Each new row is followed by what is left after taking away its nearest point in the smallest flat space through zero that holds the last named rows:
bes (4 x 12):
[[-0.75  0.12 -0.37 -2.44 -0.46  5.67 -1.76 -1.74  1.97 -1.00  2.17  1.53]
 [-0.35  0.87 -0.70 -1.32 -0.40  4.30 -0.03 -1.30  0.04 -1.15  0.93  1.02]
 [ 0.23 -0.05  0.11 -2.95 -0.11  5.51  0.69 -2.18  0.75  1.17  0.35  1.23]
 [ 0.60  0.05  0.82 -1.14 -1.42  3.20  1.68 -1.30 -0.44 -0.99 -0.16  0.33]]
New rows:
[ 1.04  0.44  2.47 -0.91 -0.33 -0.82  2.24  1.04 -1.77  1.63 -0.76  2.23] -> [ 0.06  0.87  1.55 -0.62 -0.09 -0.42  0.05  1.36 -0.85  0.29  0.76  2.67]
[ 0.76 -0.40 -0.85  0.30 -1.87 -1.26  1.38 -0.79 -1.45 -2.98  1.45 -3.42] -> [ 0.44 -0.66 -1.59 -1.06 -0.10 -0.48  0.36 -1.19 -0.37 -0.10  1.57 -2.82]
[ 0.99  0.62  2.01  1.24 -1.75 -0.21  0.70  0.72 -2.15 -3.26  1.38 -0.51] -> [ 0.67  0.34  1.11 -0.11  0.47  0.11 -0.33  0.44 -1.11  0.31  1.28  0.05]

faret (5 x 12):
[[-4.59 -1.58 -0.69  0.95  1.88 -1.35  1.68  2.03  0.20  0.74 -0.05  0.29]
 [-3.15 -0.32 -0.65  0.57  1.99 -1.06  2.46  0.40  0.07  0.24 -0.17  0.80]
 [-5.13  0.35 -1.07  0.67  2.03 -3.08  2.05  1.71  0.17  0.75  0.91  0.52]
 [-4.84  0.02 -0.48  1.17  2.19 -2.00  1.45  1.02  0.13  1.25  0.22  1.33]
 [-3.36  0.23 -1.20  1.48  1.82 -1.60  1.51  2.23  0.22  1.13 -0.85  1.20]]
New rows:
[-2.19  1.30 -0.86  1.56  0.29 -0.32  5.22 -1.69  0.46 -0.15 -1.14 -1.79] -> [-0.88  0.91  0.28  1.82 -1.73  0.43  0.97 -1.02  0.49  0.89 -0.82 -2.24]
[ 2.23  0.92 -2.62 -1.01 -2.45  0.28  0.15 -2.00  2.89 -0.86 -1.29 -0.93] -> [-0.90 -0.25 -2.06 -0.20 -1.52 -0.08 -0.33 -1.59  2.95  0.28 -1.04 -0.26]
[-2.15  0.82  0.19  0.82 -0.42 -2.51  0.37  2.60 -0.02 -0.32 -0.77 -1.01] -> [-0.40  0.39  1.34  0.43 -0.55 -0.50  0.20  0.00 -0.22 -0.72 -1.11 -0.53]

satu (4 x 12):
[[ 2.29 -1.32  2.09 -0.03  0.81  1.95  0.27 -0.47  0.02  0.23 -4.37 -4.14]
 [ 1.61  0.59  2.85  0.91 -0.11  2.18  1.44  0.16 -0.50  0.70 -4.29 -4.87]
 [-0.74 -1.21  1.85 -1.12  0.73  0.23 -0.50 -1.91  1.38  0.21 -2.05 -1.70]
 [ 1.23 -3.40  1.04 -1.50  1.85  0.45 -1.39 -2.10  1.34 -0.05 -2.69 -2.20]]
New rows:
[-1.34 -0.76 -2.25  0.71  0.40  2.25 -0.07  1.08 -0.68  1.05  3.60  1.54] -> [-1.41 -0.95 -0.44  0.11  0.52  3.27  0.01  0.35 -0.05  0.97  0.93 -0.03]
[-3.74 -1.40  1.70 -1.41 -1.73  2.66  2.99 -1.39  1.21 -0.38  0.11  1.40] -> [-0.95 -2.64 -0.06 -0.24 -1.01  2.59  2.99 -0.33 -0.10 -0.03  1.09  0.39]

mek (5 x 12):
[[-2.02  2.24  2.64 -0.17  2.08 -0.96 -0.33 -0.90  3.27 -2.39 -2.17 -1.68]
 [-0.05  2.36 -0.05 -0.16 -0.65 -0.57  2.82 -0.90  1.42 -1.45 -0.44 -0.36]
 [-2.51  2.39 -2.28 -0.76 -1.45  0.41  0.42 -0.11  1.30 -2.74 -1.14 -1.44]
 [-2.02  4.38  0.16 -0.44 -0.08 -2.98 -1.02  0.57 -0.80 -2.80  1.85  2.40]
 [-0.24  3.78  0.42 -0.59 -0.93 -0.70  1.72 -0.41  0.41 -2.16 -0.80  0.10]]
New rows:
[ 0.11  3.04 -0.86  3.79  0.94  0.66  0.76 -3.44 -0.01 -0.02  0.19 -0.42] -> [ 0.07  1.85 -1.04  3.75  1.04  1.26 -0.97 -2.84 -0.96  0.66  0.17 -0.39]
[ 1.05 -1.27  1.76  0.34 -0.44 -0.67 -2.59  0.56 -2.56  1.13 -2.12 -0.97] -> [-0.07 -0.48  0.03  0.65 -0.85 -1.86 -0.05 -0.25 -0.72  0.07 -0.77 -0.93]
[-0.49 -0.28  0.11  1.43 -0.89 -4.17  1.41 -2.79 -2.31 -1.12 -1.38 -0.08] -> [-0.68 -1.48 -0.18  1.33 -0.86 -3.13  0.18 -2.47 -2.53 -0.66 -2.11 -0.84]

dos (4 x 12):
[[-0.58  2.24 -0.92 -2.44  0.19 -0.99  0.22  0.15  0.45 -0.71  0.64  1.27]
 [ 0.39  1.76 -1.66 -1.56  0.66  0.04  0.76 -0.97  0.47 -0.54  1.52  1.30]
 [-0.47  1.15 -1.66  0.44 -0.26 -0.80 -1.26 -2.64  1.09 -0.02  1.69  0.87]
 [-1.54  1.28 -0.35 -3.62 -2.00 -1.34  0.84 -2.01  0.64 -0.35  0.75  0.35]]
New rows:
[ 1.96 -1.13  0.68  2.20  0.52  0.03 -2.31  0.77 -1.42 -0.08 -0.73 -1.32] -> [ 1.49  0.11  0.02 -0.63 -0.19 -0.41 -1.10 -0.29 -1.10 -0.52  0.09 -0.71]
[-1.45 -0.09 -2.67  1.97 -0.56 -1.60  0.50 -1.62 -1.71  1.84 -1.42  1.02] -> [-1.08  0.02 -2.31  0.93 -0.15 -1.18  1.56 -0.32 -2.18  1.60 -1.87  1.05]
[ 0.39 -0.09  0.55 -1.36  1.70 -2.97  0.89  1.46  2.33  0.34  2.44  0.84] -> [ 0.57 -1.61  1.16 -0.17  1.14 -2.42  0.93  0.84  2.12  0.83  2.15 -0.08]

mebov (2 x 12):
[[-2.01 -0.48  0.63 -1.47 -0.61  3.37  0.14 -1.67  0.03  0.50 -1.04  0.14]
 [-2.47 -0.29  0.81 -1.82 -0.46  3.92 -0.57 -2.47 -0.66  0.78 -1.69  0.44]]
New rows:
[-0.99 -0.64 -0.45 -0.99 -0.97  2.84 -0.93 -2.75  0.21  2.27 -1.50  0.93] -> [ 0.85 -0.51 -1.06  0.37 -0.71 -0.02 -0.30 -0.79  0.89  1.64 -0.13  0.53]
[ 1.69  0.83 -0.21  4.75  1.21 -2.39 -1.97  1.64 -1.05  0.08 -0.17 -0.06] -> [-0.32 -0.13  0.36  3.30  0.14  1.33 -0.64  0.64  0.10  0.31 -0.55 -0.35]

nid (3 x 12):
[[ 1.00 -1.95 -0.77 -0.65  0.37  3.40  2.33  0.70 -1.53  2.80  5.08 -0.28]
 [ 1.02  0.67 -0.60 -2.03 -1.66  2.74  0.68 -1.83 -1.57  0.04  3.28  0.57]
 [ 0.38 -2.48 -0.28  1.17  1.90  0.06  1.36  2.17  0.40  2.88  0.69 -1.36]]
New rows:
[-0.81 -3.23  0.50  2.55  2.87 -2.20  1.45  0.95  1.26  0.09 -0.58  0.21] -> [ 0.31 -1.54  0.02  0.26  0.67 -0.86  1.06 -1.78  0.33 -0.90  0.30  0.57]
[-0.48  1.51  0.45  1.86  0.57  0.03  1.34 -0.41  1.86  3.70  0.31 -0.76] -> [-0.93  2.61  0.68  1.50 -0.20  0.19  0.80 -1.18  1.55  2.23  0.41  0.15]
[ 2.10 -0.99 -0.02  1.51  2.20 -1.63 -2.69  2.61  0.07  3.76 -1.23 -0.57] -> [ 1.61  0.87  0.16  0.35  0.50 -0.23 -3.18  0.94 -1.08  1.48  0.46  1.20]

Gara (4 x 12):
[[ 1.64 -1.31  0.76  1.54 -0.94 -0.19 -1.32 -0.28 -1.57 -0.20 -0.06 -1.50]
 [ 1.36 -3.73  1.03  2.58 -1.72 -0.67 -4.11  0.22 -1.41 -1.28  0.55 -0.71]
 [ 0.99 -2.73  0.15  2.87 -1.45 -0.99 -2.66  0.37 -1.24 -1.34 -0.35 -0.99]
 [ 1.31 -2.02  0.00  1.60 -0.76  0.45 -1.39  0.15 -1.78  0.06  0.60 -1.63]]
New rows:
[-4.12  0.20 -2.31 -0.76 -0.36  0.69  0.62  1.41  3.47 -2.28  1.40  0.48] -> [-0.81  0.57  0.32 -0.23 -1.31  0.66  0.13 -0.15  1.20 -1.59  1.07 -1.90]
[-1.44 -0.56 -1.37 -0.36  0.65  1.31 -3.32 -3.20  1.84 -1.13  2.57 -0.81] -> [-0.79  1.05 -1.54  0.36  0.59  0.56 -1.56 -3.59  1.40 -1.19  0.94 -1.93]
[ 0.44 -0.06 -0.04 -0.21  0.35 -2.21 -4.50  2.25 -0.25 -0.71  3.97  0.17] -> [ 0.65  2.41 -0.82 -0.22  0.88 -2.45 -1.46  1.94 -0.46 -0.21  2.45 -0.93]

fovo (4 x 12):
[[ 0.54  2.32 -4.22  1.73 -3.70 -2.33  1.03 -2.86  3.04 -1.56 -0.99 -0.51]
 [-0.60 -1.78 -3.84  1.60  1.47 -0.18  0.59  1.02  5.15  0.72  0.19  2.42]
 [-1.80 -1.62  2.45 -0.11 -1.04 -1.09  2.22 -1.12 -1.43 -0.35  2.33 -1.65]
 [-0.97 -0.59  0.57 -1.66 -1.62  0.09 -0.41 -0.71 -1.55  0.89  1.92 -1.27]]
New rows:
[-2.44 -3.23 -0.21  3.56  2.08 -1.20  0.45 -1.13  0.43 -0.57  1.86 -0.61] -> [-0.80 -0.80 -0.88  2.25  1.17 -0.26 -2.10 -1.20 -1.15 -0.32  0.32 -0.87]
[-2.69  1.57  0.39 -0.20  2.52 -2.46  0.89  1.89  0.33  0.49  0.70 -2.06] -> [-2.13  2.49 -0.57 -0.62  1.88 -2.23 -0.10  1.71  0.31  0.66  0.20 -2.06]

saz (3 x 12):
[[ 1.11 -1.03 -1.35 -1.40  0.21  1.78 -1.43  1.58 -1.23  1.38  0.04 -0.47]
 [-0.88 -1.73 -1.30 -2.55 -0.74  0.43 -1.40  0.23 -2.40  0.10 -0.11 -1.11]
 [ 1.82 -0.31 -0.19 -1.09  2.76 -0.85 -0.44  1.22 -0.65  1.00  0.33  0.53]]
New rows:
[ 2.09 -2.70 -1.61 -3.09 -0.89 -0.28 -0.18 -3.54  0.28  1.56  0.59 -1.29] -> [ 2.52 -1.59 -0.84 -1.34 -0.79 -0.26  0.69 -3.72  1.88  1.48  0.62 -0.67]
[ 2.37  4.09  1.44  1.12  0.00  1.66 -0.61  1.77 -2.01 -2.19  1.02  0.79] -> [ 1.19  3.43  1.29  0.03 -0.49  0.86 -0.81  1.08 -3.06 -2.87  0.94  0.30]

vop (3 x 12):
[[ 2.34 -0.77  0.05  2.54  0.55  2.30 -4.73 -0.51  1.23  0.14 -0.22  0.90]
 [-1.20 -0.36  0.02 -0.77 -1.48 -2.46 -0.38  1.14 -0.92 -2.67 -2.11  2.66]
 [-0.37 -0.29  2.17  0.27 -0.92  0.32 -2.08 -1.47 -0.34  0.35  0.68 -1.88]]
New rows:
[ 1.14 -0.90 -2.16 -0.10  1.18 -0.26 -0.04  2.02  1.06 -0.37  0.36  3.07] -> [ 0.00 -0.87  0.09 -0.69  0.17 -0.52 -0.40  0.55  0.34  0.24  1.39  0.47]
[-0.96  2.29 -0.32  2.51  0.47  3.16  0.08 -1.08 -0.87  0.79 -1.82 -2.40] -> [-1.59  2.21 -0.56  1.98 -0.11  1.89  0.43 -0.38 -1.31 -0.44 -2.82 -1.06]
[-0.82  1.60 -2.05 -1.91  2.40 -0.67  3.02  1.58  0.47  1.20 -0.45  1.07] -> [-0.75  0.92  0.22 -0.97  1.20 -0.27 -0.90  0.22  0.27  0.81 -0.46  0.24]

ralo (5 x 12):
[[-1.45 -0.93 -1.53  2.81  1.80  0.00  0.73  1.26  2.05 -1.45 -1.94  2.76]
 [-0.39 -1.16 -1.53  3.58 -0.19 -0.57  2.08 -0.26  1.76  0.26 -1.75  1.60]
 [-1.50 -0.20 -0.09 -0.16  1.61  1.22 -2.36  3.84  3.66 -2.47 -2.22  2.32]
 [-0.41 -0.42 -1.58  5.23  1.01  1.46  1.18  0.96  2.81  0.44 -3.64  2.98]
 [-2.04 -1.14 -1.79  2.83  2.55 -0.14  0.46  1.96  2.51 -2.37 -2.17  3.50]]
New rows:
[-0.69 -1.40 -0.57 -2.41  0.44  0.35 -2.67  3.35 -0.08 -2.16 -0.93  0.30] -> [ 0.00 -1.54 -1.10 -0.28 -0.37  0.57 -0.29  0.74 -1.23  0.15 -0.82 -0.45]
[-0.17 -1.39 -0.89 -3.79 -0.02  0.64  0.11  1.54  1.59 -2.08  0.15  0.20] -> [ 1.38 -0.46 -1.15 -1.16 -0.14  0.88  0.96  0.24 -0.31 -0.45 -0.45  0.53]
[-2.24  1.72 -0.65  2.82 -1.58 -0.74  2.56 -1.09  0.16 -0.09  2.17  2.77] -> [-1.80  2.62  0.62  0.65 -1.94  0.40  0.47  0.09  0.47 -0.10  2.29  1.92]

Gep (3 x 12):
[[-0.32 -0.35 -0.88 -0.56 -3.09 -2.00  1.69 -3.06 -0.27  0.80 -0.95  0.04]
 [-0.97 -1.45 -0.52  3.52 -3.26  0.93  0.89  0.63  0.50  1.30 -0.55  0.17]
 [ 0.57  1.00 -0.06 -3.18  0.93 -1.88  0.22 -2.23 -0.54 -0.64 -0.10 -0.08]]
New rows:
[ 3.09 -0.11 -1.67  1.12  1.10  0.52  0.71 -1.51 -1.12  1.30  1.30 -1.33] -> [ 0.76  0.60 -1.17  1.50  1.22  0.55  0.64 -1.50 -0.05 -0.22  0.41  0.67]
[-1.49  0.64  0.00  0.57 -1.66 -0.02 -3.18  0.43 -1.16 -2.50 -1.56  0.74] -> [ 0.07  0.26 -0.33  0.05 -1.67 -0.21 -3.11  0.22 -1.90 -1.56 -1.00 -0.57]
[-2.82  2.16  0.91  2.95  1.51  1.51  3.44 -1.82  1.13 -0.65  1.66  1.59] -> [-0.53  1.80  0.52  1.86  1.91  1.19  3.41 -2.12  0.04  0.50  2.53 -0.25]

seri (3 x 12):
[[ 0.16  0.32  2.73 -0.33  0.18  2.63 -2.22 -0.66 -0.11 -1.05 -0.94 -0.66]
 [ 0.63  1.26 -4.05  0.22 -4.24  1.18 -3.24  2.10 -0.52 -1.42 -1.41  0.92]
 [ 1.90  0.47 -2.83  0.57 -2.71  2.41 -2.34 -0.22 -0.19 -0.42  0.09 -0.36]]
New rows:
[-0.44 -0.39 -3.49  1.68  2.18 -1.64 -0.38 -0.61 -1.42  0.32  0.95  0.86] -> [-0.76 -0.13 -1.32  1.32  2.50 -0.29 -1.72 -0.75 -1.51 -0.49  0.08  0.61]
[ 0.37 -1.43  0.91 -1.26 -1.20 -0.42  3.01  0.38  0.61  1.40  0.41  1.78] -> [ 0.71 -1.10  1.11 -1.30 -1.97  0.97  1.51  0.39  0.48  0.78 -0.12  1.62]
[ 0.48  1.33 -2.30 -3.61  2.23 -0.61 -0.19  0.32 -1.42  1.93  2.38  1.65] -> [ 0.35  1.59 -1.01 -3.84  2.17  0.52 -1.40  0.30 -1.52  1.27  1.69  1.49]

nekol (3 x 12):
[[-0.34  1.24  0.03  0.03 -0.51  1.10 -0.51 -1.93  1.14 -0.95 -3.57  0.58]
 [-0.29 -0.91  0.79  1.47 -1.44 -0.21 -0.30 -0.02 -0.97  0.04 -2.92  1.39]
 [ 0.49 -1.20 -0.23  0.77 -0.09  1.28  2.33 -1.03 -0.28 -1.48 -2.90  0.85]]
New rows:
[-2.49  1.03 -1.82  1.67 -0.68  0.34  1.41 -2.25  1.20 -2.02 -4.66  0.15] -> [-2.41  0.42 -1.73  1.31 -0.19 -1.28  0.79  0.02  0.25 -0.45 -0.05 -0.76]
[-0.50 -2.54  1.30  3.18 -0.54  1.84  1.18 -0.85  0.70  1.79 -3.06  0.14] -> [-0.57 -1.15  0.84  1.74  0.49  1.50  0.20 -0.56  1.68  2.37  0.05 -1.21]

mup (3 x 12):
[[-1.36 -2.57  0.14 -3.28  1.97 -1.38  1.54  2.21  0.58  3.43  1.99 -0.16]
 [-1.31  0.61  0.22 -2.06  0.41  0.72 -0.36 -2.23  2.50  0.06 -1.11 -0.92]
 [-0.67 -0.70 -0.33 -1.64  2.53 -0.44  0.52  1.25  0.10  2.32  1.71  1.05]]
New rows:
[-1.91  0.00  0.51 -0.50  1.68 -0.12 -1.85 -2.76  1.21 -3.24 -3.67 -0.41] -> [-1.27 -1.63  0.38  0.04  2.05 -1.35 -0.88  0.18 -0.84 -1.91 -1.86  0.33]
[ 1.75  1.49  1.85  3.41 -1.80 -0.64 -3.12 -0.67  1.81 -0.60  0.54 -0.24] -> [ 0.90  0.27  1.90  1.47 -0.54 -1.26 -2.38  0.27  2.35  1.28  1.55 -0.29]
[-0.23  0.22  2.11 -0.04  4.12 -0.69  0.83  4.08  1.15  1.90  1.36  0.82] -> [ 0.11  0.99  2.57  1.09  1.41 -0.10  0.25  2.22  1.72 -0.54 -0.78 -0.67]

vazi (2 x 12):
[[-1.51 -1.99 -0.31 -1.52  2.01 -0.01 -0.25  1.19 -1.02 -0.15 -0.05 -1.08]
 [ 1.92  2.74  0.03  1.92 -2.69  0.12  0.62 -1.35  1.47 -0.05  0.27  1.31]]
New rows:
[-0.42 -2.15 -0.74 -0.07  0.54 -3.07  0.87  1.43  2.09 -0.20 -0.01 -1.04] -> [ 0.28 -1.52 -0.10  0.65 -0.21 -3.21  0.57  0.66  2.32  0.20 -0.27 -0.45]
[ 1.81  1.50 -0.63  1.53 -2.43 -1.59  0.03 -0.18  1.52  2.28 -0.13  0.68] -> [ 0.36 -0.33 -1.08  0.06 -0.55 -1.55 -0.08  1.04  0.61  2.03 -0.09 -0.39]
[ 2.72  2.39  1.71  0.38 -1.06  0.77 -0.96 -2.37  2.14 -1.68 -2.08 -0.27] -> [ 1.15  0.66  0.79 -1.22  0.81  0.94 -0.72 -0.86  1.36 -2.23 -1.79 -1.50]

Lak (3 x 12):
[[-0.49  0.13  0.86  0.55  0.72 -0.19  1.18 -0.71 -1.91  5.05 -2.81 -1.86]
 [-2.02  2.62  0.23  1.95  1.87  0.86 -1.34  1.45 -0.95  1.16 -2.22 -1.93]
 [-2.65  3.46  1.44  1.93  0.71  0.94 -2.00  2.91  0.54  1.04 -1.65 -1.71]]
New rows:
[ 0.10  1.23  0.35 -0.94 -3.49 -0.48  1.31  1.62  0.46  0.29  1.41  2.33] -> [-0.12  1.58 -1.12  0.01 -1.26 -0.09  1.18  0.77 -1.47  0.14  0.07  1.39]
